Here is a tiny trained network, its code and every weight. The questions are about switching its units off for an input and a class, where a switched-off unit gives its printed mean instead of its output.

import numpy as np


def w(rows, s, z=0):
    codes = np.array(rows[::2]) - 128.0
    scale = np.full(codes.shape[1], s)
    scale[-1] = z or s
    return codes * scale


def norm(h):
    return h / np.sqrt((h * h).mean(-1, keepdims=True) + 1e-5)


def f(y):
    return np.maximum(y, 0)


def log_softmax(a):
    a = a - a.max(-1, keepdims=True)
    return a - np.log(np.exp(a).sum(-1, keepdims=True))


def net(x, mask):
    res = np.array(x, float).reshape(1, 8) / 4 @ E
    u = 0
    for l in range(4):
        y = f(norm(res) @ A[l][:, :-1].T + A[l][:, -1])
        res = res + np.where(mask[u : u + 3], y, B[l][:, -1]) @ B[l][:, :-1]
        u += 3
    return log_softmax(norm(res)[-1] @ U[:, :-1].T + U[:, -1])


A, B = {}, {}
E = w([
[141,70,159,127,212,147,110],'x0',
[117,116,127,130,119,131,128],'x1',
[143,177,144,108,167,163,155],'x2',
[126,138,131,126,133,133,142],'x3',
[13,153,178,141,175,101,101],'x4',
[166,147,129,145,150,89,132],'x5',
[86,128,134,1,145,63,174],'x6',
[113,93,150,179,98,120,239],'x7',
],0.0072)
A[0] = w([
[109,59,133,123,228,181,127,1],'0.n1',
[124,90,96,45,148,61,184,107],'0.n2',
[56,255,64,136,52,154,146,113],'0.n3',
],0.0082,0.0029)
B[0] = w([
[155,101,119,183,104,1,121,188],'0.n1',
[137,177,146,144,107,129,78,248],'0.n2',
[168,102,127,152,165,65,78,254],'0.n3',
],0.018,0.0045)
A[1] = w([
[159,221,106,151,181,91,96,213],'1.n1',
[115,162,138,254,137,222,79,5],'1.n2',
[79,127,184,187,26,117,214,98],'1.n3',
],0.007,0.0027)
B[1] = w([
[44,48,96,176,122,184,129,254],'1.n1',
[150,218,169,254,20,100,123,172],'1.n2',
[62,125,57,100,153,149,233,165],'1.n3',
],0.0099,0.0075)
A[2] = w([
[80,59,128,125,66,208,10,178],'2.n1',
[64,26,32,198,166,134,148,155],'2.n2',
[227,106,48,94,51,254,130,4],'2.n3',
],0.0051,0.0021)
B[2] = w([
[106,236,94,93,207,235,230,227],'2.n1',
[48,146,43,98,184,117,140,253],'2.n2',
[172,2,198,23,155,173,110,165],'2.n3',
],0.0096,0.0055)
A[3] = w([
[212,85,115,72,82,144,137,206],'3.n1',
[97,173,198,58,134,113,137,91],'3.n2',
[150,127,140,104,122,248,151,248],'3.n3',
],0.011,0.0012)
B[3] = w([
[52,75,173,153,171,137,115,230],'3.n1',
[158,159,247,221,76,148,120,193],'3.n2',
[59,148,117,118,130,115,117,253],'3.n3',
],0.012,0.0037)
U = w([
[79,37,192,141,143,167,105,66],'0',
[240,65,105,134,122,2,53,205],'1',
[108,131,118,144,130,163,142,154],'2',
[204,183,216,191,4,182,95,138],'3',
[128,140,121,128,142,159,144,168],'4',
[130,118,122,119,137,159,149,146],'5',
[128,163,91,98,122,178,199,5],'6',
],0.0091,0.0012)

Each question gives the input, the list of numbers given to net, and the class t.
The units are the neurons (one row each of A and B). Each row of codes is followed by its name. A weight is (code - 128) times the scale printed after its matrix; where a second scale follows, it is the last column's (A, B and U).
mask holds one flag per neuron, layer by layer. A switched-off neuron (its flag False) gives its mean, the last column of its row in B, instead of its output. The means were averaged over made-up inputs and are rounded, as every weight is.
A unit's drop is (log p(t) with every unit on - log p(t) with that unit switched off) / (log p(t) with every unit on - log p(t) with every unit switched off).
The circuit of an input: a set's keep is (log p(t) with only the set's units on - log p(t) with every unit switched off) / (log p(t) with every unit on - log p(t) with every unit switched off). Starting from all 12 units, units are removed one at a time, each time the one whose removal leaves the highest keep (on an exact tie, the one counted first), for as long as the keep stays at least 0.8.
units of the circuit, in order: the units of the circuit, biggest drop first
unit that matters most: the unit with the biggest drop
k most important neurons: the k neurons with the biggest drops, biggest first
k most important neurons of layer l: the k neurons of layer l with the biggest drops, biggest first
input [-4,8,2,1,4,0,8,3], class 3: 2 most important neurons : (3.n2; 0.n2)
input [7,-7,-2,3,-6,8,6,-5], class 2: 3 most important neurons : (0.n3; 1.n1; 0.n2)
input [-8,5,-8,-8,-8,3,-7,1], class 0: 2 most important neurons : (3.n1; 2.n3)
input [-2,2,-1,5,7,-5,8,8], class 3: 2 most important neurons of layer 0 : (0.n2; 0.n1)
input [7,1,-7,7,3,6,4,-3], class 1: units of the circuit, in order : (0.n1)
input [-8,-1,-2,-2,7,7,-2,4], class 1: 2 most important neurons : (0.n3; 2.n1)
input [1,8,1,-6,7,7,-7,8], class 6: units of the circuit, in order : (1.n3; 0.n3)
input [-8,-3,-1,-1,-4,-3,1,8], class 1: 3 most important neurons : (0.n3; 2.n1; 1.n1)
input [6,-3,-7,0,-7,5,-7,0], class 0: units of the circuit, in order : (2.n3; 3.n1; 0.n3)
input [-8,2,-8,-5,-8,2,2,-5], class 0: units of the circuit, in order : (3.n1; 0.n1; 2.n3)
input [6,-6,0,-2,0,-6,-8,1], class 3: 2 most important neurons : (1.n2; 0.n3)
input [1,8,0,7,-8,-2,-5,-3], class 0: units of the circuit, in order : (2.n3; 3.n1)
input [-5,-6,-2,8,-8,-8,8,-3], class 0: 2 most important neurons : (3.n1; 2.n3)
input [5,-5,7,-3,6,4,7,-3], class 3: units of the circuit, in order : (3.n2; 2.n2)
input [-1,1,-2,-4,-2,4,2,-7], class 6: unit that matters most : 2.n1
input [2,1,2,-1,-3,1,-2,6], class 6: 4 most important neurons : (1.n3; 0.n3; 0.n2; 1.n1)
input [-3,7,-5,-2,7,0,8,-4], class 3: units of the circuit, in order : (3.n2; 2.n2; 0.n2)
input [5,1,2,0,-8,-4,0,-7], class 0: units of the circuit, in order : (3.n1; 2.n3)
input [-4,4,7,7,-8,-6,-2,8], class 0: 4 most important neurons : (3.n1; 2.n3; 2.n1; 1.n1)
input [3,1,-6,6,-7,1,7,-6], class 0: units of the circuit, in order : (3.n1)
input [-6,-3,6,-1,-7,-6,-2,-4], class 0: units of the circuit, in order : (2.n3; 3.n1)
input [-8,8,0,5,-8,-6,-8,5], class 0: units of the circuit, in order : (2.n3; 3.n1)
input [8,-7,3,6,1,6,3,6], class 1: 2 most important neurons : (0.n1; 2.n1)
